[ 0.05 -0.83 -0.79  0.82 -0.01 -2.87  3.94  0.93 -0.34  0.98  1.30 -0.99
  0.45 -0.40  0.45 -0.10  1.06  0.47 -0.76  0.03 -0.16 -0.48  0.16]	(26).(74)
[-1.69  0.75 -0.36 -0.49 -0.72 -1.87  1.58  0.92 -0.82  0.54  0.49 -1.13
 -0.13 -0.62  0.43 -0.18 -0.92  0.00 -0.39 -1.01  1.84 -0.12  0.27]	(28).(68)
[-0.26  0.63 -0.72 -0.95 -2.22  1.17  3.06  1.37 -0.10  0.57  0.74 -0.71
 -0.71 -2.96  0.02 -1.51 -0.50 -0.21 -0.61 -0.21  2.08  1.02 -0.74]	(28).(75)
[-0.50 -0.01 -0.19  0.26 -0.59 -2.53  4.08  0.95 -0.04  1.00  1.63 -0.80
 -0.18 -1.42  0.52 -0.34  0.51 -0.20 -0.74 -0.37  0.92  0.82 -0.72]	(26).(74)
[-0.75  0.01 -0.92 -0.27 -0.59 -1.46  3.24  0.18 -0.16  0.17  0.23 -1.48
 -0.64 -1.57  0.40 -0.91 -0.53 -0.15 -0.72 -0.67  0.57  0.56 -0.17]	(28).(68)
[-1.44 -0.87  0.32  0.27 -0.06 -3.42  4.88  0.34 -0.22  1.94  1.33 -1.27
 -0.70 -0.19  0.80  0.03  0.66  1.00 -0.91 -0.88  0.10  0.08 -0.08]	(26).(74)
[ 0.07 -0.51 -0.16 -0.06 -0.92 -2.15  5.01  1.31 -0.28  0.37  0.23 -0.86
  0.04 -0.59 -0.03 -1.70  1.10  0.47  0.39 -0.59  0.60  0.39 -0.29]	(26).(72)
[-0.88  0.45 -0.36  0.37 -0.63 -1.46  4.81  1.18 -0.91  0.50  1.15 -0.72
 -0.08 -1.15  0.12 -0.40 -0.28  0.16 -1.40 -1.55  0.10  0.94 -0.75]	(28).(75)
[-0.95  0.41 -0.34 -0.24 -1.14 -1.97  1.43 -0.76 -0.38  0.48  0.53 -0.69
  0.08 -0.74  0.62 -0.36 -0.09 -0.21 -0.84 -0.91  0.37  0.96 -0.14]	(28).(68)
[-1.03  1.58 -0.52 -0.30 -1.44 -0.39  7.54  1.52 -0.80  0.43  1.90 -2.27
 -0.85 -1.42 -0.36 -1.04 -1.41 -0.17 -1.71 -1.11  2.03  0.48 -0.83]	(28).(75)
[-2.55  0.27 -0.44  0.39 -1.60 -3.92  2.39  0.52  0.23  0.65  1.96 -1.81
  0.30 -1.06  1.21  0.69 -0.55  0.27 -1.19 -1.62 -0.27  0.14 -0.21]	(28).(68)
[-0.79 -0.13 -0.18  0.01 -0.92 -3.30  3.39  1.87  0.69  2.33  1.77 -1.24
 -0.18  0.10  0.07 -0.88  1.48  0.39  0.57  0.32  0.71  1.21 -0.68]	(26).(74)
[-0.02 -0.23 -0.34 -0.04 -0.30 -1.44  3.70  0.96  0.38  0.35  1.07 -1.20
  0.21 -0.55  0.79 -0.40  0.98 -0.13 -0.18 -0.28 -0.52  0.62 -0.46]	(26).(72)
[-0.37  0.30  0.01  0.26 -0.55 -1.64  4.22  0.93 -0.35  1.07  1.04 -0.61
 -0.83 -1.39  0.24 -0.65  0.86  0.61 -0.59 -0.08  1.55  1.20 -0.37]	(26).(74)
[-1.60  0.21 -0.50  0.20 -0.41 -3.25  1.22  1.12  0.62  2.14  1.34 -2.23
 -0.22 -0.94  0.92  1.43 -0.22  0.29 -2.29 -1.32 -1.36  0.60 -0.71]	(28).(75)
[-0.87 -0.10  0.05 -0.19 -0.64 -3.03  4.03  0.83 -0.07 -0.64  0.37 -0.90
 -0.03 -0.39  0.21 -0.61  0.01  0.13 -0.64 -1.04  0.95  0.27 -0.13]	(26).(72)
[-1.89 -0.53  0.05  1.50 -0.25 -5.26  2.20  0.75 -0.51  1.97  2.13 -1.78
  0.16 -0.64  0.91  0.23  2.86  1.01 -0.70 -0.81 -1.04  1.24 -0.41]	(26).(74)
[ 0.23 -0.22 -0.08 -0.57 -0.70 -0.47  1.58  0.59 -0.07 -0.52 -0.18 -0.24
 -0.43 -0.86  0.63 -1.13 -0.91  0.19  0.31  0.24  1.11  0.60 -0.49]	(28).(68)
[-1.62  0.23 -0.46  0.60 -0.68 -2.17 -0.08 -0.05 -0.26  1.26 -0.13 -1.73
  0.19 -2.35  0.33  0.37  0.38  0.71 -0.70 -0.97 -1.03  0.04  0.69]	(28).(68)
[-1.24 -0.24 -0.20  1.51 -1.12 -4.23  2.40  1.67 -0.49  1.16  1.49 -1.03
  0.24  0.37  0.44 -0.20  1.27 -0.56 -0.50 -0.51 -0.03 -0.47  0.21]	(26).(74)
[-0.33 -0.27 -0.39  0.16 -0.61 -2.81  3.46  1.53 -0.27  0.23  0.79 -1.01
  0.11 -0.25  0.75 -0.69  0.97  0.34 -0.40 -0.25  0.44  0.39 -0.08]	(26).(72)
